Here is a tiny trained network, its code and every weight. The questions are about switching its units off for an input and a target symbol, where a switched-off unit gives its printed mean instead of its output.

import numpy as np


def w(rows, s, z=0):
    codes = np.array(rows[::2]) - 128.0
    scale = np.full(codes.shape[1], s)
    scale[-1] = z or s
    return codes * scale


def f(y):
    return y / 2 * (1 + np.tanh(0.7978845608 * (y + 0.044715 * y**3)))


def softmax(a):
    e = np.exp(a - a.max(-1, keepdims=True))
    return e / e.sum(-1, keepdims=True)


def log_softmax(a):
    a = a - a.max(-1, keepdims=True)
    return a - np.log(np.exp(a).sum(-1, keepdims=True))


def net(x, mask):
    ids = ['ΓΔΛΦαβεζθμξστω'.index(c) for c in x.split()]
    T = len(ids)
    res = E[ids] + P[:T]
    u = 0
    for l in range(2):
        q, k, v = (res @ M[l].T for M in (Q, K, V))
        z = softmax(np.where(np.tri(T) > 0, q @ k.T / 2**0.5, -1e9)) @ v
        res = res + np.where(mask[u], z, O[l][:, -1]) @ O[l][:, :-1]
        u += 1
        y = f(res @ A[l][:, :-1].T + A[l][:, -1])
        res = res + np.where(mask[u : u + 8], y, B[l][:, -1]) @ B[l][:, :-1]
        u += 8
    return log_softmax(res[-1] @ U[:, :-1].T + U[:, -1])


Q, K, V, O, A, B = {}, {}, {}, {}, {}, {}
E = w([
[151,94,101,247],'Γ',
[146,151,33,83],'Δ',
[165,32,149,123],'Λ',
[110,93,98,127],'Φ',
[100,159,62,93],'α',
[148,113,29,27],'β',
[148,136,56,161],'ε',
[96,166,85,213],'ζ',
[79,23,150,31],'θ',
[180,137,91,214],'μ',
[23,128,93,58],'ξ',
[163,19,194,221],'σ',
[158,25,157,38],'τ',
[123,110,81,93],'ω',
],0.015)
P = w([
[152,98,129,80],'0',
[6,36,132,150],'1',
[15,55,140,161],'2',
[74,7,146,160],'3',
[31,66,142,145],'4',
[38,82,109,169],'5',
[51,83,102,164],'6',
[82,80,82,195],'7',
[22,96,109,183],'8',
[66,113,49,166],'9',
[89,82,57,161],'10',
[74,100,56,151],'11',
[41,145,58,146],'12',
[75,96,62,178],'13',
],0.011)
Q[0] = w([
[205,37,8,80],'0.h0',
[253,221,152,199],'0.h0',
],0.0029)
K[0] = w([
[245,163,111,254],'0.h0',
[97,52,127,128],'0.h0',
],0.0077)
V[0] = w([
[82,100,87,254],'0.h0',
[55,27,151,148],'0.h0',
],0.009)
O[0] = w([
[4,177,181,144,239],'0.h0',
[74,87,50,11,254],'0.h0',
],0.011,0.0098)
A[0] = w([
[244,119,76,66,109],'0.n0',
[194,129,102,152,126],'0.n1',
[154,76,2,99,131],'0.n2',
[213,146,72,112,97],'0.n3',
[121,43,176,106,184],'0.n4',
[152,137,51,59,195],'0.n5',
[131,128,189,128,165],'0.n6',
[75,62,118,244,254],'0.n7',
],0.0091,0.0073)
B[0] = w([
[107,79,135,188,139],'0.n0',
[152,119,78,139,126],'0.n1',
[63,57,209,157,208],'0.n2',
[140,63,103,174,130],'0.n3',
[57,198,67,172,190],'0.n4',
[96,108,98,104,201],'0.n5',
[207,208,56,111,123],'0.n6',
[91,131,96,2,249],'0.n7',
],0.0073,0.016)
Q[1] = w([
[1,179,109,139],'1.h0',
[219,229,139,80],'1.h0',
],0.0096)
K[1] = w([
[147,112,193,226],'1.h0',
[2,135,146,108],'1.h0',
],0.0042)
V[1] = w([
[63,84,147,103],'1.h0',
[127,99,113,253],'1.h0',
],0.012)
O[1] = w([
[121,64,208,192,253],'1.h0',
[112,159,204,11,180],'1.h0',
],0.012,0.028)
A[1] = w([
[147,125,184,107,1],'1.n0',
[40,160,130,55,230],'1.n1',
[121,164,1,180,73],'1.n2',
[147,85,182,139,224],'1.n3',
[88,75,122,127,30],'1.n4',
[108,84,54,130,125],'1.n5',
[119,146,195,97,23],'1.n6',
[100,131,26,151,106],'1.n7',
],0.0095,0.0076)
B[1] = w([
[186,187,94,204,155],'1.n0',
[177,79,76,189,255],'1.n1',
[249,22,183,107,139],'1.n2',
[72,175,43,113,188],'1.n3',
[183,251,169,115,195],'1.n4',
[127,214,132,156,155],'1.n5',
[254,107,153,231,182],'1.n6',
[224,99,171,236,149],'1.n7',
],0.0067,0.044)
U = w([
[125,121,120,147,254],'Γ',
[135,131,107,161,167],'Δ',
[137,152,113,167,107],'Λ',
[91,167,136,124,98],'Φ',
[112,255,123,174,98],'α',
[121,182,45,121,181],'β',
[124,115,127,118,84],'ε',
[111,182,177,147,16],'ζ',
[162,168,69,146,83],'θ',
[159,124,97,104,103],'μ',
[149,180,163,146,62],'ξ',
[93,149,116,109,135],'σ',
[118,109,96,103,99],'τ',
[172,163,136,131,76],'ω',
],0.013,0.0093)

Each question gives the input, a string of symbols that net reads in full, and the target symbol t.
The units are the heads (2 rows each of Q, K, V and O) and the neurons (one row each of A and B). Each row of codes is followed by its name. A weight is (code - 128) times the scale printed after its matrix; where a second scale follows, it is the last column's (O, A, B and U).
mask holds one flag per unit, layer by layer, with each layer's heads first. A switched-off unit (its flag False) gives its mean, the last column of its rows in O or B, instead of its output. The means were averaged over made-up inputs and are rounded, as every weight is.
A unit's drop is (log p(t) with every unit on - log p(t) with that unit switched off) / (log p(t) with every unit on - log p(t) with every unit switched off).
The circuit of an input: a set's keep is (log p(t) with only the set's units on - log p(t) with every unit switched off) / (log p(t) with every unit on - log p(t) with every unit switched off). Starting from the 12 units with the biggest drops (on a tie, the unit counted first), units are removed one at a time, each time the one whose removal leaves the highest keep (on an exact tie, the one counted first), for as long as the keep stays at least 0.8.
circuit, biggest first: the units of the circuit, biggest drop first
k most important neurons: the k neurons with the biggest drops, biggest first
k most important neurons of layer l: the k neurons of layer l with the biggest drops, biggest first
input ζ Φ ε ζ ξ, target Δ: most important neuron	[0.n2]
input ε τ Λ Λ ζ ε ω Γ ξ ζ, target β: circuit, biggest first	[0.h0, 1.h0]
input β θ α Φ θ Δ Δ ξ Λ Λ μ, target ω: 4 most important neurons	[0.n0, 0.n7, 0.n3, 1.n6]
input θ Δ Γ ζ σ ω Φ, target ζ: 2 most important neurons	[0.n7, 0.n2]
input ε Δ μ θ β ζ α, target β: circuit, biggest first	[1.h0, 0.h0]
input ζ ξ ε θ, target Δ: 3 most important neurons	[0.n2, 0.n4, 1.n7]
input ε Γ Λ Φ σ σ Λ, target β: circuit, biggest first	[1.h0, 0.h0, 1.n6]
input ε σ ζ ω Γ θ Φ ζ Λ τ μ ξ ε, target β: 2 most important neurons	[0.n7, 1.n6]
input σ ε Δ, target α: circuit, biggest first	[1.h0, 1.n1, 1.n5, 1.n4]
input ε Γ α τ Γ ξ ε, target β: circuit, biggest first	[1.h0, 0.h0]
input θ θ ε Δ τ μ μ σ ζ ζ Λ μ α, target ζ: 4 most important neurons	[0.n7, 0.n0, 0.n2, 1.n1]
input ε Λ σ α Φ ω μ ω ω Φ Φ, target β: 3 most important neurons of layer 1	[1.n6, 1.n2, 1.n5]
input τ θ ε τ θ θ ζ ω ζ α ω Γ σ τ, target ξ: 2 most important neurons	[0.n0, 0.n2]
input θ ω σ Γ ξ ε τ ω, target ζ: most important neuron	[0.n2]
input θ ζ μ ζ β, target ζ: 4 most important neurons	[0.n7, 0.n2, 1.n4, 0.n0]
input β Φ ξ ζ, target ω: 2 most important neurons	[0.n0, 0.n7]
input τ ω Φ β Δ θ ε Δ σ β α Δ σ, target ξ: 2 most important neurons of layer 1	[1.n6, 1.n0]
input τ Φ ζ ε ζ ε Γ Λ σ τ τ τ ξ μ, target ξ: 2 most important neurons of layer 0	[0.n0, 0.n2]
input θ μ ε Δ ξ σ, target ζ: 4 most important neurons of layer 0	[0.n2, 0.n7, 0.n0, 0.n5]
input ε ε μ σ ε τ μ Λ Λ, target β: 2 most important neurons of layer 0	[0.n7, 0.n2]
